Here is a tiny trained network, its code and every weight. The questions are about switching its units off for an input and a class, where a switched-off unit gives its printed mean instead of its output.

import numpy as np


def w(rows, s, z=0):
    codes = np.array(rows[::2]) - 128.0
    scale = np.full(codes.shape[1], s)
    scale[-1] = z or s
    return codes * scale


def norm(h):
    return h / np.sqrt((h * h).mean(-1, keepdims=True) + 1e-5)


def f(y):
    return y / 2 * (1 + np.tanh(0.7978845608 * (y + 0.044715 * y**3)))


def log_softmax(a):
    a = a - a.max(-1, keepdims=True)
    return a - np.log(np.exp(a).sum(-1, keepdims=True))


def net(x, mask):
    res = np.array(x, float).reshape(1, 2) / 4 @ E
    u = 0
    for l in range(3):
        y = f(norm(res) @ A[l][:, :-1].T + A[l][:, -1])
        res = res + np.where(mask[u : u + 13], y, B[l][:, -1]) @ B[l][:, :-1]
        u += 13
    return log_softmax(norm(res)[-1] @ U[:, :-1].T + U[:, -1])


A, B = {}, {}
E = w([
[144,113,93,140,1,19,154],'x0',
[154,75,204,130,198,50,199],'x1',
],0.0028)
A[0] = w([
[137,129,116,136,135,132,141,150],'0.n0',
[125,143,126,112,70,119,112,74],'0.n1',
[136,112,117,129,131,131,126,135],'0.n2',
[132,161,137,115,128,113,116,77],'0.n3',
[117,107,153,130,113,2,148,142],'0.n4',
[120,118,138,117,117,135,130,122],'0.n5',
[135,150,132,126,144,80,116,74],'0.n6',
[150,134,110,107,161,80,127,4],'0.n7',
[117,114,146,130,114,136,124,117],'0.n8',
[159,135,131,129,123,66,152,73],'0.n9',
[153,144,165,106,150,74,134,102],'0.n10',
[132,120,120,119,128,131,130,138],'0.n11',
[135,138,99,133,83,120,123,80],'0.n12',
],0.012,0.0021)
B[0] = w([
[109,144,145,122,111,141,128,132],'0.n0',
[105,74,118,181,101,135,129,169],'0.n1',
[131,125,129,134,130,128,123,129],'0.n2',
[145,113,107,147,154,102,127,122],'0.n3',
[228,247,24,43,91,60,101,254],'0.n4',
[123,133,125,136,135,116,119,127],'0.n5',
[155,92,145,86,128,103,139,133],'0.n6',
[119,142,68,182,189,85,204,133],'0.n7',
[121,136,116,135,142,114,128,126],'0.n8',
[235,153,78,107,140,131,115,180],'0.n9',
[107,104,130,115,156,150,136,173],'0.n10',
[131,121,134,145,135,118,102,129],'0.n11',
[93,78,123,164,95,140,145,168],'0.n12',
],0.013,0.008)
A[1] = w([
[114,72,210,138,165,93,149,49],'1.n0',
[135,78,148,138,119,65,160,138],'1.n1',
[162,169,197,94,129,96,182,72],'1.n2',
[175,102,147,102,17,60,145,18],'1.n3',
[116,63,166,135,108,51,139,110],'1.n4',
[125,116,190,94,84,114,129,113],'1.n5',
[53,25,210,195,151,128,166,122],'1.n6',
[189,184,191,79,193,47,181,10],'1.n7',
[50,99,233,123,180,97,254,25],'1.n8',
[222,160,42,166,86,47,147,37],'1.n9',
[198,151,120,133,199,87,123,8],'1.n10',
[124,60,122,169,116,101,233,6],'1.n11',
[129,73,190,143,119,128,146,76],'1.n12',
],0.0087,0.0011)
B[1] = w([
[53,141,136,112,144,88,108,144],'1.n0',
[135,180,150,128,98,106,141,124],'1.n1',
[158,176,105,118,102,111,118,139],'1.n2',
[106,105,180,138,175,156,154,171],'1.n3',
[154,178,144,135,107,103,139,127],'1.n4',
[108,151,114,134,131,150,101,121],'1.n5',
[124,90,40,161,128,233,77,211],'1.n6',
[252,137,66,94,117,113,146,182],'1.n7',
[14,108,164,88,221,73,71,173],'1.n8',
[61,76,200,118,160,108,136,254],'1.n9',
[140,150,93,95,45,131,146,171],'1.n10',
[189,169,156,159,94,154,127,141],'1.n11',
[83,162,89,117,92,129,100,137],'1.n12',
],0.016,0.0076)
A[2] = w([
[149,114,145,105,56,129,171,161],'2.n0',
[117,132,90,132,156,142,157,69],'2.n1',
[89,85,207,128,141,76,176,1],'2.n2',
[120,124,172,141,88,81,126,98],'2.n3',
[115,75,108,102,90,108,168,29],'2.n4',
[61,84,161,161,115,108,147,63],'2.n5',
[84,114,190,125,109,87,163,54],'2.n6',
[96,144,34,192,53,108,124,26],'2.n7',
[108,136,170,84,160,67,151,35],'2.n8',
[147,131,103,109,163,172,172,71],'2.n9',
[121,62,152,84,112,116,129,64],'2.n10',
[193,205,244,147,169,190,137,149],'2.n11',
[69,166,74,206,144,77,151,83],'2.n12',
],0.012,0.00086)
B[2] = w([
[37,104,110,109,137,101,63,159],'2.n0',
[120,136,167,162,108,75,102,134],'2.n1',
[100,54,118,202,141,41,209,142],'2.n2',
[123,145,128,115,224,180,162,120],'2.n3',
[150,191,179,159,176,138,115,150],'2.n4',
[183,174,46,55,106,102,133,155],'2.n5',
[109,111,132,173,169,105,177,130],'2.n6',
[224,77,110,180,83,242,134,192],'2.n7',
[150,87,84,168,32,210,159,166],'2.n8',
[94,157,137,148,86,60,131,157],'2.n9',
[158,188,160,188,197,150,138,141],'2.n10',
[97,123,248,55,89,169,186,254],'2.n11',
[194,118,212,111,184,127,72,132],'2.n12',
],0.015,0.0068)
U = w([
[79,133,249,77,89,171,168,182],'0',
[106,91,124,210,174,78,229,155],'1',
[194,173,60,53,106,57,130,189],'2',
[113,156,150,159,132,119,105,6],'3',
[116,164,156,173,132,112,100,1],'4',
[157,82,92,205,72,238,104,181],'5',
[113,159,147,168,129,116,108,25],'6',
[25,116,101,104,200,142,25,159],'7',
],0.013,0.0071)

Each question gives the input, the list of numbers given to net, and the class t.
The units are the neurons (one row each of A and B). Each row of codes is followed by its name. A weight is (code - 128) times the scale printed after its matrix; where a second scale follows, it is the last column's (A, B and U).
mask holds one flag per neuron, layer by layer. A switched-off neuron (its flag False) gives its mean, the last column of its row in B, instead of its output. The means were averaged over made-up inputs and are rounded, as every weight is.
A unit's drop is (log p(t) with every unit on - log p(t) with that unit switched off) / (log p(t) with every unit on - log p(t) with every unit switched off).
The circuit of an input: a set's keep is (log p(t) with only the set's units on - log p(t) with every unit switched off) / (log p(t) with every unit on - log p(t) with every unit switched off). Starting from the 12 units with the biggest drops (on a tie, the unit counted first), units are removed one at a time, each time the one whose removal leaves the highest keep (on an exact tie, the one counted first), for as long as the keep stays at least 0.8.
circuit, biggest first: the units of the circuit, biggest drop first
unit that matters most: the unit with the biggest drop
k most important neurons: the k neurons with the biggest drops, biggest first
top k neurons in layer l: the k neurons of layer l with the biggest drops, biggest first
drop when u is switched off: that unit's drop, to one decimal
input [8,-3], class 1: unit that matters most -> 1.n9
input [-7,-1], class 0: circuit, biggest first -> [0.n4 1.n6]
input [-7,3], class 7: 3 most important neurons -> [0.n4 0.n9 1.n8]
input [-3,-1], class 0: top 2 neurons in layer 0 -> [0.n1 0.n12]
input [-6,4], class 7: circuit, biggest first -> [0.n4 1.n8]
input [-6,1], class 7: 2 most important neurons -> [0.n4 0.n9]
input [-1,-2], class 5: top 2 neurons in layer 1 -> [1.n9 1.n8]
input [-2,0], class 0: top 3 neurons in layer 0 -> [0.n10 0.n1 0.n12]
input [-6,-6], class 0: 2 most important neurons -> [0.n4 1.n6]
input [-5,-2], class 0: 4 most important neurons -> [0.n4 1.n9 0.n9 1.n6]
input [-1,-5], class 5: 2 most important neurons -> [0.n4 0.n9]
input [-1,-4], class 5: 2 most important neurons -> [0.n9 0.n4]
input [-7,0], class 0: 2 most important neurons -> [0.n1 0.n12]
input [-4,-6], class 0: unit that matters most -> 1.n6
input [5,-5], class 5: 3 most important neurons -> [0.n12 0.n4 0.n1]
input [-3,3], class 7: 3 most important neurons -> [0.n4 1.n8 0.n9]
input [-7,-8], class 0: 3 most important neurons -> [1.n6 0.n4 1.n9]
input [-2,2], class 7: 2 most important neurons -> [0.n4 0.n9]
input [-2,-2], class 0: 2 most important neurons -> [0.n1 0.n12]
input [-3,-4], class 0: 3 most important neurons -> [1.n6 0.n1 1.n9]
input [7,-7], class 5: top 3 neurons in layer 0 -> [0.n1 0.n12 0.n4]
input [-1,1], class 7: drop when 0.n9 is switched off -> 0.9
input [6,-7], class 5: drop when 0.n4 is switched off -> 4.2
input [6,-6], class 5: drop when 0.n1 is switched off -> 4.1
